Here is a tiny trained network, its code and every weight. The questions are about switching its units off for an input and a class, where a switched-off unit gives its printed mean instead of its output.

import numpy as np


def w(rows, s, z=0):
    codes = np.array(rows[::2]) - 128.0
    scale = np.full(codes.shape[1], s)
    scale[-1] = z or s
    return codes * scale


def f(y):
    return np.maximum(y, 0)


def log_softmax(a):
    a = a - a.max(-1, keepdims=True)
    return a - np.log(np.exp(a).sum(-1, keepdims=True))


def net(x, mask):
    res = np.array(x, float).reshape(1, 3) / 4 @ E
    y = f(res @ A[0][:, :-1].T + A[0][:, -1])
    res = res + np.where(mask, y, B[0][:, -1]) @ B[0][:, :-1]
    return log_softmax(res[-1] @ U[:, :-1].T + U[:, -1])


A, B = {}, {}
E = w([
[128,149,24,40,211],'x0',
[47,73,153,139,253],'x1',
[116,229,88,225,190],'x2',
],0.014)
A[0] = w([
[127,164,116,105,77,1],'n0',
[125,239,95,191,127,113],'n1',
[150,212,127,98,56,37],'n2',
[74,106,130,150,152,53],'n3',
[80,59,143,162,186,10],'n4',
[102,99,211,251,84,56],'n5',
[156,104,228,208,83,38],'n6',
[175,61,197,150,106,61],'n7',
[135,170,75,152,160,85],'n8',
[187,179,67,119,45,35],'n9',
[121,27,178,9,73,86],'n10',
[187,160,88,116,58,56],'n11',
[143,154,35,68,177,75],'n12',
[61,90,157,136,184,87],'n13',
[106,180,136,195,125,102],'n14',
[175,153,118,125,93,12],'n15',
[43,128,183,97,161,29],'n16',
[100,63,115,149,167,9],'n17',
[114,66,145,172,202,71],'n18',
[122,123,47,15,140,45],'n19',
[102,206,99,235,170,111],'n20',
[106,81,122,162,194,68],'n21',
[126,137,149,126,127,37],'n22',
],0.014,0.0049)
B[0] = w([
[156,159,142,98,138,159],'n0',
[78,123,147,109,90,232],'n1',
[151,174,143,83,169,197],'n2',
[148,140,155,104,143,167],'n3',
[157,160,159,99,154,195],'n4',
[187,86,59,180,150,236],'n5',
[150,86,110,169,165,224],'n6',
[131,100,103,157,128,187],'n7',
[96,104,114,143,97,192],'n8',
[154,162,183,104,172,215],'n9',
[2,142,118,123,31,251],'n10',
[149,161,157,94,149,201],'n11',
[188,73,43,183,144,234],'n12',
[144,167,157,104,149,204],'n13',
[58,86,104,129,83,192],'n14',
[147,153,145,93,141,165],'n15',
[147,125,178,104,169,178],'n16',
[161,151,144,116,108,170],'n17',
[141,161,150,102,157,200],'n18',
[145,88,89,189,144,227],'n19',
[62,149,107,107,67,253],'n20',
[132,144,157,117,137,195],'n21',
[131,131,125,136,123,130],'n22',
],0.015,0.02)
U = w([
[27,183,136,104,72,254],'0',
[240,114,64,180,163,58],'1',
[219,245,251,55,178,47],'2',
],0.011,0.0034)

Each question gives the input, the list of numbers given to net, and the class t.
The units are the neurons (one row each of A and B). Each row of codes is followed by its name. A weight is (code - 128) times the scale printed after its matrix; where a second scale follows, it is the last column's (A, B and U).
mask holds one flag per neuron, in row order. A switched-off neuron (its flag False) gives its mean, the last column of its row in B, instead of its output. The means were averaged over made-up inputs and are rounded, as every weight is.
A unit's drop is (log p(t) with every unit on - log p(t) with that unit switched off) / (log p(t) with every unit on - log p(t) with every unit switched off).
most important unit: the unit with the biggest drop
k most important neurons: the k neurons with the biggest drops, biggest first
drop when u is switched off: that unit's drop, to one decimal
input [7,7,3], class 1: most important unit => n12
input [-1,8,-7], class 2: 2 most important neurons => (n4, n16)
input [6,-7,8], class 0: 2 most important neurons => (n1, n20)
input [-6,-7,0], class 2: 2 most important neurons => (n9, n12)
input [4,8,7], class 2: 2 most important neurons => (n10, n4)
input [2,-8,7], class 2: 2 most important neurons => (n9, n10)
input [1,-2,-1], class 2: 3 most important neurons => (n20, n10, n5)
input [7,-7,7], class 0: 4 most important neurons => (n1, n20, n5, n8)
input [-7,2,6], class 1: 2 most important neurons => (n5, n10)
input [8,-7,-6], class 1: 2 most important neurons => (n19, n12)
input [6,2,8], class 0: drop when n20 is switched off => 1.0
input [3,-5,3], class 2: drop when n10 is switched off => 0.4
